Below are the code and all the weights of a small trained network. Each question names an input and a class and asks about switching units off, where a switched-off unit gives its printed mean instead of its output.

import numpy as np


def w(rows, s, z=0):
    codes = np.array(rows[::2]) - 128.0
    scale = np.full(codes.shape[1], s)
    scale[-1] = z or s
    return codes * scale


def f(y):
    return np.maximum(y, 0)


def log_softmax(a):
    a = a - a.max(-1, keepdims=True)
    return a - np.log(np.exp(a).sum(-1, keepdims=True))


def net(x, mask):
    res = np.array(x, float).reshape(1, 7) / 4 @ E
    y = f(res @ A[0][:, :-1].T + A[0][:, -1])
    res = res + np.where(mask, y, B[0][:, -1]) @ B[0][:, :-1]
    return log_softmax(res[-1] @ U[:, :-1].T + U[:, -1])


A, B = {}, {}
E = w([
[147,173,118,159,137,172],'x0',
[165,169,150,57,56,186],'x1',
[56,113,158,130,117,70],'x2',
[200,162,85,160,152,209],'x3',
[94,136,166,54,47,213],'x4',
[177,38,2,123,107,155],'x5',
[50,84,103,172,105,174],'x6',
],0.014)
A[0] = w([
[187,95,114,152,127,129,1],'n0',
[68,190,172,115,111,130,208],'n1',
[129,43,121,132,114,143,21],'n2',
[177,182,134,61,82,159,163],'n3',
[87,6,57,61,107,145,140],'n4',
[47,178,198,158,116,214,121],'n5',
[101,132,172,128,125,17,73],'n6',
[114,42,98,189,159,164,234],'n7',
[175,168,132,1,116,151,92],'n8',
],0.013,0.0072)
B[0] = w([
[164,213,63,161,121,130,152],'n0',
[71,66,173,87,163,123,227],'n1',
[175,88,89,129,112,79,167],'n2',
[137,177,203,116,88,167,240],'n3',
[147,106,48,122,3,82,252],'n4',
[64,86,134,180,161,227,237],'n5',
[21,184,167,107,158,20,214],'n6',
[198,117,50,121,132,125,227],'n7',
[134,192,202,144,86,162,234],'n8',
],0.013,0.02)
U = w([
[37,187,186,62,149,58,190],'0',
[57,84,117,166,140,254,1],'1',
[132,82,100,156,38,131,56],'2',
[180,167,111,213,206,147,217],'3',
[181,208,194,52,103,236,155],'4',
],0.016,0.0064)

Each question gives the input, the list of numbers given to net, and the class t.
The units are the neurons (one row each of A and B). Each row of codes is followed by its name. A weight is (code - 128) times the scale printed after its matrix; where a second scale follows, it is the last column's (A, B and U).
mask holds one flag per neuron, in row order. A switched-off neuron (its flag False) gives its mean, the last column of its row in B, instead of its output. The means were averaged over made-up inputs and are rounded, as every weight is.
A unit's drop is (log p(t) with every unit on - log p(t) with that unit switched off) / (log p(t) with every unit on - log p(t) with every unit switched off).
most important unit: the unit with the biggest drop
top k neurons: the k neurons with the biggest drops, biggest first
drop when u is switched off: that unit's drop, to one decimal
input [-8,4,-7,3,-8,4,-6], class 4: most important unit => n8
input [2,-1,-5,7,-5,7,3], class 3: top 3 neurons => n0, n7, n1
input [3,-4,-1,4,-3,-4,4], class 3: top 4 neurons => n1, n7, n4, n3
input [-7,4,-8,-1,7,-7,5], class 1: top 2 neurons => n5, n1
input [0,-7,-8,2,1,-2,5], class 3: top 3 neurons => n4, n7, n1
input [6,-3,5,7,-8,7,5], class 3: top 2 neurons => n0, n7
input [2,5,3,3,6,5,6], class 2: drop when n4 is switched off => 4.5
input [4,-5,-3,4,3,1,1], class 3: drop when n4 is switched off => 0.5
input [0,4,1,-2,5,-6,1], class 1: drop when n5 is switched off => 1.3
input [7,7,8,0,-5,1,7], class 1: drop when n2 is switched off => 0.0
